[[-52.7  12.7 -18.7  40.1 -40.0]
 [-53.5 -39.3  11.0  16.8   0.8]
 [ 45.8 -36.5 -44.0   6.1 -48.9]]
->
[[-52.7  12.7 -18.7  40.1 -40.0]
 [ 45.8 -36.5 -44.0   6.1 -48.9]]

[[-49.1   1.4  28.5  28.4  34.8  27.3  30.7  31.2  27.9  28.6  31.0  31.4]
 [ -5.1  -9.4 -12.6  -2.2  -5.2   3.4   8.1   1.2  11.3   6.7  12.9  12.7]
 [-37.5  -8.3  13.4  16.8  13.1   1.7   7.4  -3.3  -1.8  -1.5  -1.4   3.6]]
->
[[-49.1   1.4  28.5  28.4  34.8  27.3  30.7  31.2  27.9  28.6  31.0  31.4]
 [-37.5  -8.3  13.4  16.8  13.1   1.7   7.4  -3.3  -1.8  -1.5  -1.4   3.6]]

[[  9.4   0.0   6.6  25.0  -1.5]
 [ 18.4   0.0  12.5  52.4 -18.6]
 [ 14.3   0.0   9.8  39.9 -11.0]
 [  5.4   0.0   3.9  12.7   6.3]
 [ -4.4   0.0  -2.6 -17.1  25.0]]
->
[[  9.4   0.0   6.6  25.0  -1.5]
 [ 14.3   0.0   9.8  39.9 -11.0]
 [ -4.4   0.0  -2.6 -17.1  25.0]]

[[-35.3 -15.2 -14.6   5.0  -0.7   7.9 -23.8]
 [ 31.6   5.8  15.3  -5.3   2.3   2.6  -6.5]
 [ 32.2  -0.3   6.2  -6.3  -4.3  -2.3   4.7]
 [-47.6  -7.9   5.6   0.6 -25.4   6.7 -51.0]]
->
[[-35.3 -15.2 -14.6   5.0  -0.7   7.9 -23.8]
 [ 32.2  -0.3   6.2  -6.3  -4.3  -2.3   4.7]]

[[ 30.9 -35.7  38.5]
 [-33.6  38.6 -41.7]
 [ 33.6 -39.0  42.5]
 [ 32.6 -37.5  40.5]
 [ 32.5 -37.3  40.2]]
->
[[ 30.9 -35.7  38.5]
 [ 33.6 -39.0  42.5]
 [ 32.5 -37.3  40.2]]

[[-22.6 -12.9 -12.8 -14.6   1.2 -43.0 -28.2 -25.7  -8.0  -9.2 -13.5  -0.8
   -8.9]
 [ 25.1   8.7   2.7  -3.8  -8.7   3.4  -0.1  17.0 -47.1 -11.6  12.5  28.3
   -2.9]]
->
[[-22.6 -12.9 -12.8 -14.6   1.2 -43.0 -28.2 -25.7  -8.0  -9.2 -13.5  -0.8
   -8.9]]

[[  5.1  -9.4 -15.1 -25.0 -14.2 -29.8  12.3  -2.6 -26.9  -8.5  -1.5  -0.5
   -7.3 -12.1 -11.1 -15.8]
 [ -3.6  -0.4  -0.3  16.4   2.6   5.2  -4.1   2.1   6.3  -2.6   0.9  24.5
  -14.7  12.5 -10.4   0.1]
 [ -6.8  -8.1  -6.4  -4.7  -7.6 -15.7  12.7  -1.4 -12.8  -5.6   8.4  35.1
  -26.5  10.3 -10.8   4.2]
 [-21.3  13.9   6.2   0.7  16.4  -5.7 -10.0  -3.5   3.0  12.2 -15.1  27.7
  -33.7  -1.3  -0.6  -8.9]
 [-10.6 -27.5 -27.0 -16.6 -23.2 -48.9   9.3  -7.2 -33.9  -6.9 -12.2 -34.5
  -28.7   0.7  -3.0   4.9]
 [ -9.2 -10.6 -18.8  11.9  -9.1 -21.0  25.2 -10.6  -5.7  -1.2   8.5   0.4
  -18.1  47.4  10.1  41.9]]
->
[[  5.1  -9.4 -15.1 -25.0 -14.2 -29.8  12.3  -2.6 -26.9  -8.5  -1.5  -0.5
   -7.3 -12.1 -11.1 -15.8]
 [ -6.8  -8.1  -6.4  -4.7  -7.6 -15.7  12.7  -1.4 -12.8  -5.6   8.4  35.1
  -26.5  10.3 -10.8   4.2]
 [-10.6 -27.5 -27.0 -16.6 -23.2 -48.9   9.3  -7.2 -33.9  -6.9 -12.2 -34.5
  -28.7   0.7  -3.0   4.9]]
---
[[  0.0 -14.5  -2.1 -12.8  32.1]
 [-12.2   1.5   0.0   5.7  40.0]]
->
[[-14.5  -2.1]
 [  1.5   0.0]]

[[ 35.6 -12.1  48.5]
 [ -3.5  33.9  15.4]
 [ 44.8  29.4  15.3]
 [-52.0   4.6   3.1]
 [-32.8  38.0  10.6]]
->
[[-12.1  48.5]
 [ 33.9  15.4]]

[[ -5.3   1.3  55.9 -17.2  54.9]
 [  4.3 -22.2 -41.2 -22.5  24.5]]
->
[[  1.3  55.9]
 [-22.2 -41.2]]

[[32.7 21.3 16.4 30.4]
 [10.1 53.3 26.3 21.4]
 [32.1 28.7 21.9 15.6]]
->
[[21.3 16.4]
 [53.3 26.3]]

[[-51.6   4.6 -29.9]
 [ -7.1 -25.3  -6.1]]
->
[[  4.6 -29.9]
 [-25.3  -6.1]]

[[ 42.4 -39.0   3.2]
 [ 27.7 -14.6   6.3]
 [ 33.4  -1.8  -8.4]]
->
[[-39.0   3.2]
 [-14.6   6.3]]

[[35.5 19.3 42.7 -6.0  8.1]
 [29.1 -2.5  8.0 -7.9 50.6]]
->
[[19.3 42.7]
 [-2.5  8.0]]

[[ 21.7  10.5  12.7  10.7]
 [ 40.5 -13.2  -3.0  17.8]]
->
[[ 10.5  12.7]
 [-13.2  -3.0]]
---
[[-25.1 -56.4   0.6]
 [-50.9  23.3 -35.6]
 [-43.0  53.0 -38.2]]
->
[[-25.1 -56.4]
 [-50.9  23.3]]

[[ -8.4  -6.3   9.4]
 [ 53.9  -5.3   1.5]
 [-10.5   9.2   6.0]]
->
[[-8.4 -6.3]
 [53.9 -5.3]]

[[ 28.1   9.5  42.5]
 [ 20.3 -25.3  -0.1]
 [  8.3 -12.6   2.7]]
->
[[ 28.1   9.5]
 [ 20.3 -25.3]]

[[ -1.3 -27.5]
 [-31.0 -43.0]
 [  6.8  19.6]]
->
[[ -1.3 -27.5]
 [-31.0 -43.0]]

[[ 44.3  26.7 -47.7]
 [ -9.9  43.5  -3.0]
 [-27.2 -50.3  -0.5]]
->
[[44.3 26.7]
 [-9.9 43.5]]

[[ 9.5  1.7]
 [-2.7  2.9]
 [43.2 -6.2]]
->
[[ 9.5  1.7]
 [-2.7  2.9]]

[[  6.6 -22.6 -31.7  29.2]
 [ 23.2 -37.1 -43.4 -33.7]
 [ 18.5  22.9 -38.3  23.6]
 [-44.9  22.0  24.1  31.3]
 [  1.0  -1.3  -2.2  -3.1]]
->
[[  6.6 -22.6]
 [ 23.2 -37.1]]

[[ -6.1   8.2]
 [ 21.8 -49.2]
 [ -1.5   1.2]
 [-22.8  12.6]
 [ -6.6  -9.0]]
->
[[ -6.1   8.2]
 [ 21.8 -49.2]]

[[ -5.9   9.5 -12.6]
 [ 19.3 -41.4  -8.2]
 [ 23.3  18.8 -30.5]
 [ -3.8 -10.7  20.6]
 [  8.3 -31.8   8.8]]
->
[[ -5.9   9.5]
 [ 19.3 -41.4]]
---
[[-26.3  53.5   0.9  29.6]
 [ 21.1  43.6  18.3  54.6]]
->
[-26.3  43.6]

[[-11.6 -24.6]
 [ 43.7 -20.5]]
->
[-11.6 -20.5]

[[ 34.9 -51.7   6.3]
 [ 10.2  -6.4   4.2]
 [ -4.0 -15.1  -1.2]]
->
[34.9 -6.4 -1.2]

[[ -6.7  -4.4 -43.6]
 [ -0.4   0.4   0.1]
 [  0.0   1.1  -0.5]
 [-32.1 -38.1  -1.6]]
->
[-6.7  0.4 -0.5]

[[-11.6 -17.5]
 [  0.3  -4.7]
 [-40.0  -7.6]]
->
[-11.6  -4.7]

[[-4.9 31.3 44.4 10.8 21.3]
 [34.0 -7.4  3.4 15.5 -7.7]]
->
[-4.9 -7.4]
